In the rows, 128 means zero.
Here are made-up elements, facts about them, and rows of numbers that follow some of those facts. Name the element behind each unnamed row.

Some facts about the elements:
<649>: braran <910>; motin gramoplon; zisol trotavor; rigadru a
<503>: braran <510>; motin mopulim; zisol tufor; rigadru a
<181>: braran <291>; rigadru a
<824>: braran <726>; motin plepavel; zisol skivak; rigadru b
<135>: braran <503>; motin breskis; zisol skivak; rigadru a
<314>: motin gramoplon; zisol skazuplim; rigadru a
<725>: motin plepavel; zisol trotavor; rigadru b
<783>: braran <832>; motin mopulim; zisol trotavor; rigadru a
<889>: braran <61>; motin neren; zisol skazuplim; rigadru a
<785>: motin plepavel; zisol faski; rigadru b
<671>: braran <950>; motin klerer; zisol skazuplim; rigadru a
<811>: motin gramoplon; zisol trotavor; rigadru b
<564>: motin breskis; zisol skazuplim; rigadru a
<560>: motin gramoplon; zisol tufor; rigadru a
<553>: motin gramoplon; zisol skazuplim; rigadru a
<421>: motin plepavel; zisol tufor; rigadru a
<705>: motin gramoplon; zisol tufor; rigadru a
<454>: motin plepavel; zisol skivak; rigadru b
<75>: braran <890>; motin gramoplon; zisol faski; rigadru b
<628>: motin neren; zisol tufor; rigadru a
<94>: braran <889>; motin neren; zisol gapli; rigadru a
<213>: braran <583>; motin gramoplon; zisol skazuplim; rigadru a
<61>: braran <767>; motin gramoplon; zisol faski; rigadru a
<1014>: braran <538>; motin mopulim; zisol tufor; rigadru b
<950>: motin gramoplon; zisol tufor; rigadru b
<886>: motin gramoplon; zisol faski; rigadru a
<316>: motin neren; zisol skivak; rigadru b
<334>: braran <720>; motin gramoplon; zisol faski; rigadru b
<411>: braran <231>; motin gramoplon; zisol tufor; rigadru a
<529>: motin mopulim; zisol tufor; rigadru b
<403>: braran <132>; motin breskis; zisol tufor; rigadru b
<557>: braran <62>; motin klerer; zisol skazuplim; rigadru a
<755>: motin klerer; zisol faski; rigadru a
<906>: braran <380>; motin gramoplon; zisol gapli; rigadru a
<386>: motin mopulim; zisol skivak; rigadru a
<62>: motin gramoplon; zisol tufor; rigadru b
<132>: braran <585>; motin klerer; zisol skivak; rigadru b
<688>: braran <386>; motin mopulim; zisol skivak; rigadru a
<153>: braran <314>; motin plepavel; zisol tufor; rigadru a
<891>: motin gramoplon; zisol skazuplim; rigadru b
<396>: braran <213>; motin mopulim; zisol faski; rigadru a
<152>: motin neren; zisol faski; rigadru a
<726>: motin gramoplon; zisol tufor; rigadru a
<855>: motin mopulim; zisol tufor; rigadru a
<832>: braran <1044>; motin gramoplon; zisol faski; rigadru a
<581>: motin breskis; zisol tufor; rigadru a
<974>: braran <1030>; motin breskis; zisol skazuplim; rigadru a
<1069>: motin neren; zisol tufor; rigadru a
<683>: braran <688>; motin plepavel; zisol tufor; rigadru a
<238>: braran <181>; motin gramoplon; zisol tufor; rigadru b
<774>: braran <756>; motin gramoplon; zisol faski; rigadru a
<271>: braran <1069>; motin klerer; zisol faski; rigadru a
<747>: motin breskis; zisol gapli; rigadru a
<1025>: braran <785>; motin mopulim; zisol faski; rigadru a
<535>: motin neren; zisol gapli; rigadru a
<258>: motin gramoplon; zisol skazuplim; rigadru b
<340>: motin neren; zisol skazuplim; rigadru b
<902>: braran <153>; motin mopulim; zisol skazuplim; rigadru b
<1030>: motin gramoplon; zisol trotavor; rigadru a
<593>: motin mopulim; zisol skazuplim; rigadru b
<720>: braran <791>; motin mopulim; zisol trotavor; rigadru a
<872>: braran <811>; motin gramoplon; zisol skivak; rigadru a
<52>: braran <258>; motin gramoplon; zisol faski; rigadru b
<585>: motin klerer; zisol tufor; rigadru b
<634>: motin neren; zisol skazuplim; rigadru a
<791>: braran <901>; motin mopulim; zisol skazuplim; rigadru a
<798>: motin klerer; zisol skazuplim; rigadru a
<767>: motin neren; zisol tufor; rigadru a
<291>: motin breskis; zisol trotavor; rigadru a
<510>: motin klerer; zisol gapli; rigadru b
<576>: braran <273>; motin mopulim; zisol faski; rigadru a
<273>: motin gramoplon; zisol trotavor; rigadru b
<890>: motin klerer; zisol trotavor; rigadru a
<756>: motin mopulim; zisol skivak; rigadru a
<353>: braran <755>; motin neren; zisol trotavor; rigadru a
<989>: motin klerer; zisol faski; rigadru b
<900>: motin plepavel; zisol gapli; rigadru a
<841>: braran <705>; motin mopulim; zisol skivak; rigadru a
<538>: motin gramoplon; zisol gapli; rigadru a
<871>: motin mopulim; zisol trotavor; rigadru b
<274>: motin neren; zisol trotavor; rigadru b
<147>: motin mopulim; zisol gapli; rigadru b
<583>: motin breskis; zisol skazuplim; rigadru a
<835>: motin gramoplon; zisol skivak; rigadru a
<901>: motin gramoplon; zisol gapli; rigadru a
<910>: motin mopulim; zisol gapli; rigadru a
<82>: braran <747>; motin klerer; zisol skivak; rigadru a
<999>: motin gramoplon; zisol tufor; rigadru b
<603>: braran <1075>; motin breskis; zisol skazuplim; rigadru a
<357>: braran <147>; motin gramoplon; zisol gapli; rigadru a
<1044>: motin breskis; zisol skazuplim; rigadru a
<764>: braran <353>; motin neren; zisol tufor; rigadru a
<230>: motin gramoplon; zisol gapli; rigadru a
<537>: braran <581>; motin neren; zisol gapli; rigadru b
<715>: motin gramoplon; zisol trotavor; rigadru a
<1075>: motin mopulim; zisol tufor; rigadru a
<380>: motin gramoplon; zisol tufor; rigadru a
<231>: braran <94>; motin neren; zisol skazuplim; rigadru a

Some elements and their rows:
<52>: [ 46 111 134 187 201 101 107 167 135 115 150 135 127 129 132 110 112 153
 141  99  76 169  79 136  85 140 118 117 107]
<529>: [105 139  88 181 133 152  95 137 124 163 177 126  85 167 131 123 115 140
  73 141 107 135 162  69  75 167 179  60 170]
<396>: [166 141 117 112 146 146 114  88 121 137 126 108 108 146 110 130 155 115
  56 204 157  87 200 121 104 161 134 126 101]
<316>: [ 70  96 102 120 110 146  93 173 149 136 136 109  79 109 131 107 161 142
 142  89  67 102 110  62 139 162 156  80  84]
<291>: [141 145 160 120 125  99 152 151 128 104 114 132 149  89 142 133 110 120
 169  87 132 146  92 177 166  81 116 181 139]
<1044>: [129 148 157  85 111 130 113 125 134 109  95 101 185  92 139 154 130 133
 194 115 134 112 116 165 152 106  83 132 106]
<785>: [102 123  99 216 153 121  89 129 116 171 169 127  87 157 141 122 116 158
  78 138 109 151 164  82  35 149 189  76 163]
<1025>: [170 128 106 130 133 111 130 100 114 141 135 143  84 150 121 127 157 110
  60 187 150 103 188 116 121 139 153 152 132]
<421>: [172 140 122 136 118 141 150  86 117 141 139 140 115 153 113 126 114 119
  83 167 178 131 176 136 112 130 142 131 156]
<557>: [176 161 107 108 127 131 116  86 113 149 131 131 153 167 144 172 112 112
 100 152 162 130 171 129 115 128 113 140 197]
<230>: [122 109 162 101 137 109 156 123 126 107 105 134 154 104 117 131 126 131
 161 107 143 139  83 157 137 104 101 178  86]
<403>: [ 61 145 130 174 199  96 107 184 129 107 156 139 138 134 150 132 106 148
 151  76  76 178  77 136 124 127 107 113 139]
<634>: [130 115 122  47  55 153 144 130 152 110  97 126 105  93 117 115 177 116
 174 134 130  67 136 115 208 124 119 132  83]
<989>: [123 148  99 217 192  96  61 137 110 164 168 122 120 173 163 148 112 145
  62 136  97 158 161  99  44 149 159  89 189]
<886>: [120 118 164 132 157  92 157 127 128  98 109 137 144  98 121 120 129 135
 147 124 127 138 102 180 142 104  98 175  82]
<82>: [180 146 110 111 141 121 116  90 110 151 127 123 146 165 144 170 123 112
  74 146 155 127 166 119 104 125 116 157 180]
<824>: [ 94 113  78 176 146 143 104 125 122 175 167 135  98 182 128 140 108 143
  70 114 118 148 141  66  51 165 168  81 181]
<891>: [ 46 120 123 158 146 139 115 165 139 130 140 128 150 128 132 127  96 155
 178  75  85 161  81 123 102 140 119  79 140]

Which element is each row?
No name comes twice in this set of rows, the named rows included.
[109 133  70 162 107 160  81 129 128 177 165 123  90 165 132 139 124 143
  96 127 111 122 170  63  80 167 176  48 183] -> <593>
[116 117  86 180 123 143  81 141 124 181 159 115  81 154 140 131 131 153
  82 122 108 131 155  51  63 161 193  63 157] -> <147>
[ 64 109  98 111  93 158  96 168 151 132 142 114  82 108 129 103 150 148
 161 100  76 101 118  68 153 160 150  63  93] -> <340>
[ 47 121 133 181 184 104 143 179 129 112 161 162 113 132 126 112  89 150
 148  73  81 191  68 127 110 126 118 119 143] -> <238>
[ 53  86 141 187 169  92 122 167 133  90 114 144 175 168 160  87 119 145
 160 108  72 151  47 134 112 150 133 116 131] -> <334>
[179 116 117 115  64 149 153  98 124 119 106 122 152 191 152 115 137  99
  99 176 159  92 140 121 162 143 176 128 182] -> <720>
[ 64 118 114 136 120 159 106 180 147 121 149 115  82 112 125  96 145 138
 131  97  80 108 112  82 152 165 158  69  91] -> <274>
[137 110 138  92 110 121 143 141 143 102 102 123  80  84 126  95 190 125
 129 149 122  69 153 118 189 125 135 156  47] -> <152>
[113 132 160  73 116 158 137 115 139 107  99 108 190 102 108 146 116 134
 191 125 149 114 103 177 138 127  74 129  82] -> <213>
[186 154 120 147 170  98 120  98 106 139 137 138 130 166 144 155 134 121
  66 174 152 136 178 138  98 123 123 166 167] -> <271>
[120 123 150  88 112 127 156 124 136 111 106 139 166 102 126 132 117 128
 192 103 141 134  96 169 154 102  95 154 111] -> <553>
[100 137  94 198 142 155 102 133 122 166 179 124  99 178 125 129  86 141
  79 125 124 161 138  92  55 164 178  66 182] -> <725>

The same elements again, as new rows of numbers:
Some rows with their names:
<593>: [123 160 133 105 100 147 136 139 153  90 164 166 169 163 106 130 155  75
 148  89  93 156 109 119 172  66 120 116 136 102 137 156 152 141 147  83
  76  96 118]
<891>: [155 118  84 112 111 166 123 101 142 128 195 111 160 170 128 151 171 126
 195 123 132 162 182 107 162  47 131 153 159 122 148 102 178 127 137 113
 137 161 129]
<61>: [102 111  99 160 109 129 134 147 106 165 138  51 123  90 179 152 148 177
 136 160 145 133 178 160 102 151 105 144 135 157 110  68 131 116 109 132
 176 166 102]
<989>: [ 97 181  98 141  83 153 169 116 185  91 159 168 193 139  97 151 141 108
 172  98 138 171 112 104 178  40 137 153 108  90 119 159 165 151 140  54
  79 115 112]
<747>: [141 131 165 133 161 117 118 133 121 117  95 123 107 118 123 113  94 106
  82 116 120 118  99 117 122 161 126 106  90 109 108 150 118 128 116 142
 106  94 106]
<855>: [111 143 150 140 149 105 124 139 127 120 109 154 122  92 115  98 108 112
 113 120 124 104  77 112 113 168 130 117 100 116 108 169 113 131 120 128
  97 108 125]
<886>: [147 102 110 152 144 125 114 102 119 179 140 104 117 104 147 122 124 163
 146 151 160 122 149 109 107 149 131 157 135 135 123 116 139 107 118 147
 171 155 108]
<503>: [109 136 153 119 123 106 148 135 143 118  93 162 129 110 112 112 110 129
  83 122 135 125  81 160 111 172 124 107 110 137 108 133  92 142 130 148
 116 107 156]
<705>: [132 106 101 156 157 123 106  96 118 155 143  99 113  98 147 124 116 164
 154 155 165 111 154 105 112 152 136 158 124 136 120 121 143 117 116 148
 165 170 130]
<910>: [123 135 156 135 158 105 123 145 131 125  91 150 115 106 125 102 105 113
  90 115 122 121  90 109 110 158 128 108  99 126 106 157 124 142 124 122
  89 103 110]
<835>: [140 104 111 155 142 122 106 100 122 171 145 108 114  96 151 125 122 157
 162 152 160 117 146 104 112 147 132 163 127 134 133 116 135 112 118 147
 170 163 114]
<564>: [143 133 176 140 147 117 121 146 111 145 104 142 104 111 131  99 108 101
 109 112 109 115  94 128 136 159 127 109 102 114 126 157  89 127 114 141
 124  72  92]
<153>: [102 184 203 118 117 111 152 168 131  79  43 172 116 113  99 109  68  86
  55 103 111 108  37 159 142 169 137  89  72  98 104 181  59 136 115 124
  79  37 139]
<725>: [114 177 177 105 105 150 155 163 151  41 133 178 171 159  84 122 136  33
 120  69  70 158  74 132 208  63 132  89  76  67 131 198 111 153 132  80
  37  32 115]
<774>: [130 107 104 144 126 124 130 108 121 177 120 106 115 120 147 136 119 176
 131 155 162 121 157 144 101 154 126 153 148 155 128  91 128 118 122 145
 183 162 135]
<715>: [146  80  99 148 163 118 119 112 105 176 136 117 103 101 162 119 126 157
 157 152 150 135 180 107 126 143 141 153 126 158 132 110 129 129 133 151
 170 152 114]
<314>: [154  93 113 150 149 122 119 110 118 188 137 124 111 108 157 120 120 159
 151 145 155 129 164 113 116 142 147 155 133 153 133 111 126 129 130 148
 170 143 104]
<132>: [104 166 106 116  55 153 193 109 202  74 150 182 203 146  91 168 150 117
 154 107 151 188  96 141 183  51 134 146 104 110 123 126 139 173 142  77
 101 116 158]

Which element is each row?
No name comes twice in this set of rows, the named rows included.
[105 159 117 172 130 110 153 130 151 151  95 179 133  78 129 115  85 132
 127 126 161 134  96  97 131 129 152 150  82 125 106 169 111 140 122  89
 104 101  97] -> <755>
[121 160 145  85  84 161 144 126 151  52 147 132 166 180  93 161 151  85
 116 103 104 143 108 154 164  83 111 109 132  89 133 132 146 133 129 120
 100 109 174] -> <403>
[112 109  99 145 128 125 129 122 114 150 123  86 117 104 157 147 126 178
 136 165 166 117 166 143 105 154 127 150 137 159 123  83 132 121 119 157
 176 174 145] -> <411>
[115 170 207 139 149 109 145 160 135  83  62 167 116 107 103  99  73  72
  59  86  99 120  42 118 149 165 134  83  47  81  92 193  85 143 107 112
  60  34  96] -> <900>
[109 210 185  95  64 153 157 167 164  30 115 163 175 168  73 151 128  49
 103  77  74 141  47 156 185  73 121  88  99  58 131 177 105 139 125  80
  55  43 135] -> <824>
[130 145 165 138 145 122 114 131 113 110 108 126 105 105 121 105  95 105
 103 123 122 101  87 116 129 173 129 114  96 100 111 165 101 116 109 146
 116  92 114] -> <581>
[142 105 170 130 154 117 133 134 106 139 112 152 108 111 128  96 111  98
 107 109 116 130 110 133 148 164 135 105  88 120 115 152  86 139 117 155
 120  70 103] -> <291>
[ 94 170  92 134  91 151 165 102 191  63 167 173 196 123  95 149 148 107
 165 107 152 171 104  99 187  49 138 156  93  91 107 161 164 158 134  73
  78 128 140] -> <585>
[118 144 153 142 137 108 116 147 135 133 113 160 120  92 121  99 106 113
 118 115 123 109  72 109 115 167 126 115 110 121 111 171 100 123 124 121
 105  96 105] -> <756>
[107 183 198 143 137 107 131 159 125  79  77 166 124  90  99  94  78  76
  80  91 108 105  35 124 153 171 134  93  56  70 101 210  72 134 103 117
  74  35 105] -> <421>

Now the same elements, written a new way:
Known rows:
<576>: [158 139 248 190 118 165 110 109 145 121 106  88 136  73]
<181>: [137 101 107 117 114 142 139 137 131 128 132 147 132 108]
<764>: [130  91 126 103 120 107 114 124 122 156 154 155 113 127]
<906>: [142  99 144  99 114 172 105 125 125 128 135 133 118 132]
<557>: [119  87 127 108 132 146  93 151 120 120 119 142 123 109]
<82>: [120 109 149 133 123 152 116 135 106 131 144 157 120 107]
<94>: [108  55 126 109 102 119 139 139 114 116 166 124 139 180]
<634>: [129  77  79  73 139 115 123 139 130 141 134 145 128 134]
<900>: [128  78  80  98  92 111 152 115 130 128 131 179 129 129]
<725>: [ 91 147  51 127 141  30 142 116 140 124 133 174 121 159]
<147>: [147 212 111 169 113 172 150 120 152  78  93 100 138 143]
<314>: [148 101  87  88 135 141 131 156 127 138 121 117 134 123]
<230>: [145 102 125  95 109 170 127 132 122 132 132 127 125 136]
<628>: [131  92 110 100 120 104 133 127 114 160 150 151 121 133]
<871>: [134 212 170 192 135 140 127 117 151  92 102  95 133 128]
<535>: [133  83  86  81 112 133 134 127 121 140 143 155 121 145]
<386>: [173 157 182 179 101 207 167 118 135 117 113  99 142  82]
<756>: [171 156 193 180  99 204 166 119 133 119 111  97 145  80]

Rows to name:
No name comes twice in this set of rows, the named rows included.
[142 111 167 121 129 162 113 119 122 145 151 135 119 120] -> <872>
[128 113 126 120 122 120 147 151 102 143 126 134 130 106] -> <890>
[ 95 156  38 134 137  57 154 113 140 119 149 186 120 164] -> <454>
[ 94 171  92 139 170  66 113 151 118 117 124 137 117 146] -> <989>
[114 167  39  99 166  98 120 150 138 111 114 118 127 171] -> <258>
[170 150 204 180  98 204 143 114 139 118 112  98 140  81] -> <688>
[101 160  45 112 156  80 132 123 127 131 156 162 112 177] -> <316>
[149 107 110  90 107 166 146 138 117 137 127 129 131 138] -> <538>
[136 106 179 124 139 113 101 135 122 154 139 122 120 111] -> <774>
[111 180  96 124 149 100 118 131 127 121 140 130 117 164] -> <999>
[108 145  51  91 140  95 106 120 137 112 142 167 106 192] -> <537>
[122  93 104 102 134 144 115 156 115 121 115 137 132 113] -> <798>
[131  95 110  99 125  92 130 132 120 162 146 151 120 123] -> <353>
[109 160  61  99 165 103 102 148 142 106 120 124 120 172] -> <891>
[111  77 191 150 130 102 130 148 112 132 157  84 143 145] -> <61>

